Rows, each followed by one of two labels for a hidden trait (new trait and labels in each part)
[-12,25,-5,-7,-2,4,6,15,-15,-20,17,-31,32,17,11,-1,36,9,-9,3,9,3,-5,20,-10,-7,0,5,7,12,6,-5]	z143
[15,14,-1,-8,-4,2,-3,12,-8,-3,-5,-26,7,5,14,5,12,6,-5,13,-4,-11,-6,11,-2,1,2,21,23,26,7,-8]	z143
[-27,-16,1,-4,4,4,-21,8,-10,6,18,5,19,35,41,10,15,25,-30,-6,2,-40,-19,4,22,-17,15,29,56,13,-11,-21]	z47
[-11,37,22,8,-1,-5,-6,26,-7,2,-16,-8,30,35,-1,10,38,39,-12,19,-11,-51,-4,14,-12,-24,-9,24,9,-1,-6,11]	z143
[-6,22,-23,6,4,8,17,37,-4,14,12,-2,11,27,23,12,-2,2,1,14,3,-49,1,11,-1,-15,27,8,37,0,8,-28]	z143
[-2,-5,2,7,1,9,15,-20,0,16,6,-32,1,-9,-11,13,25,-31,-10,1,9,0,-10,4,-7,-9,-2,-4,29,6,-5,-36]	z47
[-13,-20,-3,3,-1,11,-22,-9,10,17,-27,11,-23,-26,-1,-7,-34,15,-10,-5,-4,8,3,-15,13,9,15,-10,-76,-7,-8,-1]	z47
[-4,26,0,-60,0,1,10,-4,-9,10,-23,-5,21,18,-8,-10,7,41,41,24,17,-20,35,-20,-30,4,-6,16,-31,-15,36,23]	z143
[-23,17,-23,7,5,1,13,13,-8,24,-11,19,32,20,9,6,2,9,1,3,8,-29,-9,24,-5,-10,4,-2,66,-25,8,-2]	z47
[-22,28,-44,-13,1,0,29,6,-27,2,6,-1,-28,3,10,3,20,16,-19,-2,-2,-3,-7,-10,-18,-4,26,-10,3,2,0,-19]	z47
[29,5,44,-24,0,8,-26,-1,-26,-29,18,16,13,18,36,3,-24,9,26,3,10,-17,34,-29,2,-5,5,56,5,9,15,9]	z143
[3,8,20,4,-17,1,-18,-9,-8,-19,2,-14,6,11,-6,-3,7,25,-19,-2,1,-11,-4,-15,-3,-12,-12,18,-30,1,-1,-2]	z143
[-3,14,22,3,6,-21,0,9,-13,1,29,-15,57,15,21,10,2,-11,-3,15,-30,-35,7,14,7,-16,10,18,44,8,7,-1]	z143
[-7,13,-6,5,-5,-11,-17,12,-1,4,-5,-4,23,7,-9,4,20,-3,-8,-5,3,18,-10,13,1,-6,-9,5,37,13,12,26]	z143
[8,1,0,5,7,0,3,8,0,-1,6,18,8,11,41,14,7,-2,24,0,0,-28,-8,9,-23,-10,4,12,49,-2,-1,-35]	z47
[8,35,0,-1,13,24,4,32,-12,-7,-9,17,0,9,-6,-1,23,3,9,17,-9,-9,6,-11,-30,-5,-10,7,2,-5,-3,24]	z47
[-4,2,15,9,-1,3,2,2,-26,-2,3,-5,5,-12,-25,7,-13,4,-13,12,2,16,3,-1,-2,0,1,21,64,1,29,-2]	z143
[-6,8,-4,20,5,4,-2,6,1,1,4,7,-6,3,-36,-8,17,-14,-13,8,-11,23,-3,8,30,3,-10,-3,12,-15,-8,-8]	z143
[-9,9,-1,-5,14,28,-2,4,-3,3,12,-2,-25,11,17,0,25,5,-7,1,2,-20,7,5,10,-2,-1,-1,-1,0,-30,6]	z143
[-2,-6,0,24,1,9,12,8,12,-3,-6,-3,-23,-5,11,11,13,-3,-2,5,6,-14,12,0,4,-8,6,-3,-19,-3,2,-1]	z143
[-11,-12,29,46,0,3,-9,-14,-7,1,12,22,-14,6,35,5,-6,-39,-33,-13,1,-3,-13,16,5,-17,19,3,14,-15,-8,-39]	z47
[26,16,0,-7,4,12,31,27,-14,8,11,-13,3,13,26,-1,59,-15,4,6,-7,17,6,19,-3,3,-7,0,50,-10,8,-6]	z143
[10,-2,25,-5,7,24,-9,9,-23,-2,8,5,0,-4,-4,-2,-1,5,5,-2,-34,5,6,-30,1,8,10,27,-10,13,5,16]	z143
[-30,21,-1,3,11,2,3,10,-8,3,8,-10,-19,13,44,4,20,8,5,-2,5,12,-2,12,-42,-6,3,24,20,23,-16,23]	z47
[-11,27,-6,19,4,2,37,22,-7,-15,4,-10,7,35,9,8,48,-18,-1,21,-7,-28,-12,15,-31,-33,0,8,54,2,-7,-17]	z47
[23,3,2,-18,-1,-19,-20,1,-18,-12,12,19,10,15,24,-10,-2,-1,-3,-5,0,8,-10,15,-14,23,2,7,-6,-3,12,24]	z47
[-21,-12,-12,18,2,5,-31,-9,-13,-7,-27,6,7,5,74,4,-32,-14,1,-8,21,21,19,-9,-5,5,4,22,-24,10,-9,-5]	z47
[-3,16,11,-20,3,8,-8,17,-34,-1,5,15,8,23,23,-12,3,11,-9,3,7,9,-13,3,-21,14,16,3,19,-21,13,1]	z47
[-37,23,-19,13,2,7,-13,9,-25,-5,3,9,6,10,-7,-2,-31,5,-13,8,14,21,6,-9,-33,8,5,19,100,16,10,19]	z47
[-24,8,3,37,1,-7,-22,-5,-1,-9,-18,9,-16,-12,-18,1,-27,-6,-5,6,0,25,1,10,-7,-1,-12,6,4,14,-7,32]	z47
[6,7,48,21,-5,-5,3,-7,10,1,12,8,1,10,15,5,6,3,-5,-2,6,-4,-17,11,2,-23,-12,-2,16,-29,-12,-27]	z47
[-3,29,-2,-1,2,0,-11,16,8,-12,-8,6,4,6,7,8,1,0,2,19,-8,9,9,8,-23,-19,-13,21,49,-1,-4,-5]	z47
[-10,-23,-7,-17,3,15,0,-12,-5,20,-9,-4,7,-1,-19,5,-22,-9,17,-2,9,-3,11,-6,-13,16,-3,4,38,4,14,-5]	z47
[19,2,-11,13,1,11,-11,30,-7,-5,-26,29,-11,35,20,8,2,10,-1,10,19,-2,-3,11,-4,-7,-5,24,19,-5,49,-3]	z47
[38,28,14,-8,-1,-1,26,24,8,-6,13,-5,-12,-1,-65,-1,27,12,12,12,7,-6,-2,-1,-24,3,-21,-5,54,-16,11,13]	z47
[-5,2,0,4,-6,-7,3,-6,28,16,-11,10,-20,-7,-46,-5,13,-13,-6,-2,15,-5,-25,4,18,1,-9,-25,-30,-16,-14,-11]	z47
[-16,2,1,15,-11,-5,-5,1,-18,-2,19,-12,30,-4,-57,-3,2,2,-44,-2,-7,-2,-17,2,28,-2,-1,8,17,-8,25,-8]	z143
[4,9,-20,-10,11,32,25,15,-25,20,8,1,-35,12,10,3,9,7,-6,5,3,-6,0,-14,-6,-2,4,15,0,7,7,-2]	z47
[-12,30,16,-6,6,2,5,35,-7,6,-8,-2,-6,24,8,-5,38,28,6,4,3,-20,-14,18,-31,-6,-4,-1,28,-25,-7,1]	z47
[42,-5,6,11,-4,-15,-9,-3,19,-19,12,-11,-8,-12,-80,-7,5,19,-7,1,0,-8,-4,-15,12,-2,-17,-11,-43,-4,0,22]	z47
[1,-28,24,5,1,0,8,2,11,-9,-2,0,-10,4,42,1,27,-29,5,-13,-1,11,5,9,23,-4,-9,5,17,-14,3,-1]	z47
[7,23,3,30,-13,-21,-10,12,2,-11,-8,5,7,22,-2,-1,6,3,-19,11,9,-9,-8,7,-9,-20,-8,4,11,-10,0,10]	z47
[0,9,27,-8,13,4,5,2,-10,0,25,3,2,7,11,-3,7,9,27,5,6,-8,-19,-5,-40,3,2,-6,1,0,6,8]	z47
[-42,67,4,28,18,0,5,47,-27,3,27,-32,27,87,18,15,75,40,-29,5,38,-61,-42,49,-39,-22,-28,31,100,12,2,-24]	z47
[14,-5,2,6,13,25,11,4,-1,5,0,10,-33,-3,11,6,4,11,25,1,1,-20,-11,-8,-4,11,-9,6,31,10,18,-20]	z47
[-24,-12,26,-4,0,1,-25,-4,3,-2,4,-11,-5,-23,20,13,-13,2,9,-3,-5,17,4,-17,-24,0,0,23,28,33,-9,19]	z143

Next part:
[21,75,-32,-43,5,39,41,71,-24,-55,-34,-27,21,57,32,-37,-15,0,29,61,30,-20,-30,4,-15,10,11,-28,-53,-10,19,4,78,-4,-44,-89,-6,37,33,-12,-26,-82,-38,4,52,28,-4,-15,-33,2,7,38,-43,-73,-25,17,54,-1,26,-100,7,-5,14,22,20,-11,-9,3,4,6,34,-9,-13,-10,34,76,70,0,-3,-62,12,58,38,-19,-26]	Z331
[-5,22,20,14,12,-26,-68,-6,12,27,-15,-33,-3,-19,0,30,-30,-40,-11,-15,-19,30,28,-1,-44,-32,-12,10,5,9,-5,5,-5,15,25,54,-19,-14,2,43,6,12,-12,-32,-73,16,13,3,-11,-2,-15,-28,15,8,-12,-26,-14,1,50,29,21,-26,-19,-18,3,12,-10,-25,-39,-43,12,9,-20,-13,-21,-32,19,41,25,3,-25,-12,21,28,7]	z239
[14,29,13,-1,-16,-30,-2,25,21,2,-31,-39,12,23,35,6,-44,-20,5,14,23,10,-24,-26,-15,4,20,11,-5,-4,-11,25,52,14,-18,-59,-29,0,23,24,-8,-1,-18,-17,4,34,-7,-27,-46,3,2,45,6,-26,-26,-9,22,9,43,-25,-18,-9,3,18,4,4,-17,-12,-1,3,32,1,-28,-15,-17,18,40,40,-14,-40,-15,17,59,25,-8]	Z331
[-18,-2,32,18,-15,-65,-20,7,24,31,22,-14,7,17,33,12,-18,-34,-8,-5,30,13,-9,-43,-6,11,6,14,16,-8,-23,17,9,13,10,-12,-26,-15,15,20,15,-7,-11,-8,7,32,2,-20,-28,-18,3,37,21,-1,-14,-27,5,14,43,27,-15,-6,-6,8,24,11,-11,-13,-15,1,19,4,2,-13,-33,4,11,41,-18,-19,-30,-14,46,39,-5]	Z331
[-11,-21,-2,41,30,-10,-25,-36,-30,30,6,15,18,-44,-27,12,-12,24,1,-53,-61,-1,38,3,26,-17,-25,1,21,26,-8,11,-55,-1,-5,43,4,-13,-7,-5,2,45,8,4,-61,-26,-15,10,35,13,-20,-12,0,5,12,10,-9,-6,18,25,19,14,-21,-23,-33,12,13,22,-17,-46,-14,-2,1,26,-30,-49,-35,19,11,21,0,-34,-2,-15,1]	z239
[-26,-14,17,37,17,-31,-56,-11,3,38,-1,-11,-11,-28,-13,28,-18,-21,-12,-22,-39,18,27,-6,-32,-18,-26,-2,28,7,-7,14,-38,16,33,75,-11,-22,4,22,13,20,0,-28,-48,9,13,7,8,-6,-15,-26,16,17,5,-26,-14,3,45,41,13,-15,-17,-13,-2,14,1,-7,-28,-42,1,5,-2,9,-26,-41,-13,31,16,22,-24,-36,9,24,11]	z239
[-7,41,5,0,5,-21,6,44,8,-6,-16,-41,0,43,42,3,-5,-28,6,18,43,0,4,-18,-43,4,3,-8,-13,-14,-12,-13,64,12,0,-47,-20,7,24,6,12,-58,-37,-42,29,45,27,-5,-34,-23,-1,81,-47,-30,-25,-15,12,3,57,-2,-1,-25,-5,13,50,5,-4,-10,-28,-9,45,10,6,-17,-5,31,75,32,2,-52,-30,19,48,30,-15]	Z331
[-8,-11,-1,-11,-18,-16,34,1,-16,-13,-18,13,27,27,-4,-18,-27,-12,33,39,7,-10,-59,-20,39,33,-12,-26,-29,-20,8,55,-2,6,-5,7,2,-7,18,-1,-18,-28,9,52,50,32,-7,-38,-5,15,15,15,7,-11,0,-10,41,12,-19,-46,-27,7,26,8,-3,-3,-18,15,42,29,0,-25,-18,6,5,35,-13,-21,-23,24,11,-9,22,-9,-18]	Z331
[23,-1,-21,-17,18,15,24,-6,-27,-15,-22,9,39,6,-29,-24,-51,14,23,1,-48,-20,-17,-1,57,10,-9,-26,-32,11,10,56,-8,-8,-28,-12,9,16,14,-10,-46,3,3,62,-20,-19,-28,-28,19,37,0,2,-21,-32,0,36,45,-16,-8,-30,6,21,2,0,-34,-4,-5,27,19,-23,-4,-22,-27,12,4,4,-13,-8,-16,-4,34,15,14,-27,-8]	Z331
[3,26,-32,-37,-9,44,31,39,-35,-46,-37,-7,14,33,-18,-25,-26,-12,42,66,-7,-5,-25,16,4,20,-11,-56,-68,-15,41,45,27,-2,-10,-8,8,13,30,-2,-26,-64,19,53,44,38,6,-28,-11,17,10,-15,-9,-32,1,1,46,3,-38,-62,-4,18,36,11,1,-10,-11,11,37,21,3,-22,-28,1,37,54,18,-38,-6,11,15,18,0,-38,-16]	Z331
[2,34,7,26,-2,-9,-10,12,21,6,-9,-43,-18,12,29,28,-2,-6,-14,1,43,8,7,-1,-58,-7,21,10,-5,-10,-14,-35,41,10,-1,-85,-25,5,14,8,16,-28,-27,-61,12,29,23,8,-31,-15,-4,52,9,-9,-21,-34,-11,1,43,-1,-10,-25,-20,7,33,0,4,-16,-26,-2,29,22,2,-26,-19,10,53,30,6,-52,-36,-12,21,18,3]	z239
[-23,-18,4,21,27,17,-39,-18,-6,22,17,8,-11,-32,-10,17,9,4,-3,-27,-32,15,39,8,-12,-16,-20,-4,28,14,1,-16,-46,4,25,64,1,-18,-13,3,12,24,7,-28,-38,-9,8,16,16,-7,-14,-30,4,22,14,-3,-28,-8,1,20,19,-3,-20,-21,-6,11,14,4,-32,-32,-6,2,19,15,-7,-33,-24,13,23,27,-11,-25,-7,9,12]	z239
[25,-17,-18,-9,17,13,10,-26,-22,-5,-7,16,37,-20,-40,-17,-26,24,9,-16,-54,-19,-16,9,50,-1,-9,-8,-4,16,9,42,-33,-7,-19,19,18,13,-4,-11,-32,24,19,58,-39,-35,-25,-13,35,29,-2,-23,-16,-9,5,29,15,-3,-26,-24,14,20,-2,-6,-49,-5,1,19,26,-18,-16,-16,-21,26,3,-20,-40,-16,-13,13,36,5,-6,-30,-4]	Z331
[-45,-70,8,39,7,-18,-8,-40,-18,23,31,68,-2,-51,-36,7,27,20,16,-26,-34,-7,18,-3,50,14,-33,-19,22,2,3,14,-90,-2,35,100,14,-31,-20,-14,-16,29,40,34,-13,-3,0,11,51,-1,1,-31,28,34,46,-5,-9,0,-43,36,-2,15,8,-31,-29,7,1,29,17,-5,-29,-15,27,34,-14,-32,-73,-20,-1,79,2,-64,-35,0,4]	Z331
[-6,14,0,-10,-21,-20,22,30,3,-8,-33,-18,7,26,26,4,-27,-23,28,42,29,9,-40,-26,-4,32,6,-15,-30,-21,5,32,48,13,-4,-44,-23,-4,28,9,1,-22,-11,9,47,53,7,-33,-40,-4,11,59,11,-27,-9,-30,31,14,11,-33,-36,-14,17,13,11,0,-18,0,23,36,23,-12,-19,-19,1,40,38,10,-15,-12,-16,-12,42,6,-13]	Z331
[-11,1,-4,-7,7,-35,45,27,0,-4,-8,12,35,38,43,-27,-17,21,26,-4,26,-25,-18,-44,41,33,11,-4,0,-1,-19,29,37,0,-45,-92,-7,9,24,-30,-16,-37,-13,19,44,12,-32,-28,-16,0,7,100,-20,-44,-8,29,36,6,37,-17,-19,10,-2,11,9,0,-4,27,15,1,26,-13,20,13,-17,48,13,30,-30,-44,12,18,49,4,-27]	Z331
[-14,7,19,24,-5,-24,-30,5,21,22,0,-26,-18,-11,14,33,5,-31,-22,-3,17,36,16,-3,-52,-16,-8,8,10,-14,-11,-17,3,12,27,29,-12,-9,0,30,32,-6,-15,-50,-15,24,28,14,-17,-21,-5,3,18,15,-6,-33,-19,3,27,33,4,-27,-12,0,35,11,-3,-21,-36,-9,9,20,0,-18,-23,-6,25,24,12,-8,-45,-21,10,20,7]	z239
[-41,-36,19,52,-6,-17,-15,-24,5,17,22,4,-47,-29,-4,39,46,-4,-7,-11,6,20,23,8,-33,-4,-13,-2,17,-10,2,-32,-48,5,44,68,-6,-30,-15,4,43,22,13,-40,7,14,32,28,3,-31,-1,-20,42,48,27,-48,-42,1,-10,45,-9,-12,-3,-20,17,8,10,1,-14,6,-12,5,28,0,-11,-29,-22,-6,22,57,-32,-61,-40,-29,17]	z239
[7,43,11,4,-7,7,-54,6,15,8,-36,-54,-30,4,3,16,-39,-77,-15,30,-28,45,9,8,-81,-30,7,1,-25,-2,11,-3,17,22,24,20,-26,-8,12,43,1,1,-16,-38,-35,39,27,-3,-32,6,-10,-33,27,4,-22,-55,-10,4,20,-11,1,-29,-14,11,4,-1,-13,-35,-26,-2,17,13,-45,-37,-7,-18,48,24,17,-17,-37,-8,16,25,18]	z239
[4,-27,-8,1,3,24,7,-17,-23,-12,-4,22,13,-9,-40,-14,-28,5,21,13,-48,-13,-17,24,36,8,-23,-29,-24,0,22,57,-41,-7,-6,53,16,-3,-2,-3,-24,2,20,47,-10,-4,-5,-18,28,28,3,-31,0,-2,12,9,13,0,-55,-13,2,19,14,-7,-36,-6,-5,20,38,-1,-24,-20,-23,16,16,-11,-36,-39,3,40,19,-22,-22,-36,-3]	Z331
[10,-1,-14,-44,6,3,2,22,-23,-18,-15,17,40,25,-7,-49,-22,-2,36,21,-26,-14,-31,-12,55,16,-14,-30,-20,11,13,59,12,0,-19,-3,15,10,18,-5,-37,-28,4,63,65,-3,-30,-33,7,23,5,3,-28,-32,-7,46,57,-1,-1,-20,9,12,22,3,-10,-5,-14,16,20,-11,0,-21,-12,22,22,33,-3,-10,-18,4,26,32,30,-22,-25]	Z331
[-36,-42,-22,22,14,15,21,2,-51,-14,15,47,5,-11,-24,-14,34,30,44,5,-18,-15,1,10,24,20,-34,-43,-15,2,23,2,-54,-5,15,38,9,-10,-2,-36,9,-16,17,21,38,14,6,2,28,-4,3,-12,-4,2,31,3,11,-8,-39,-8,5,31,18,-17,-2,2,17,47,29,-4,-14,-18,36,39,12,16,-37,-20,4,60,24,-36,-34,-29,-14]	Z331
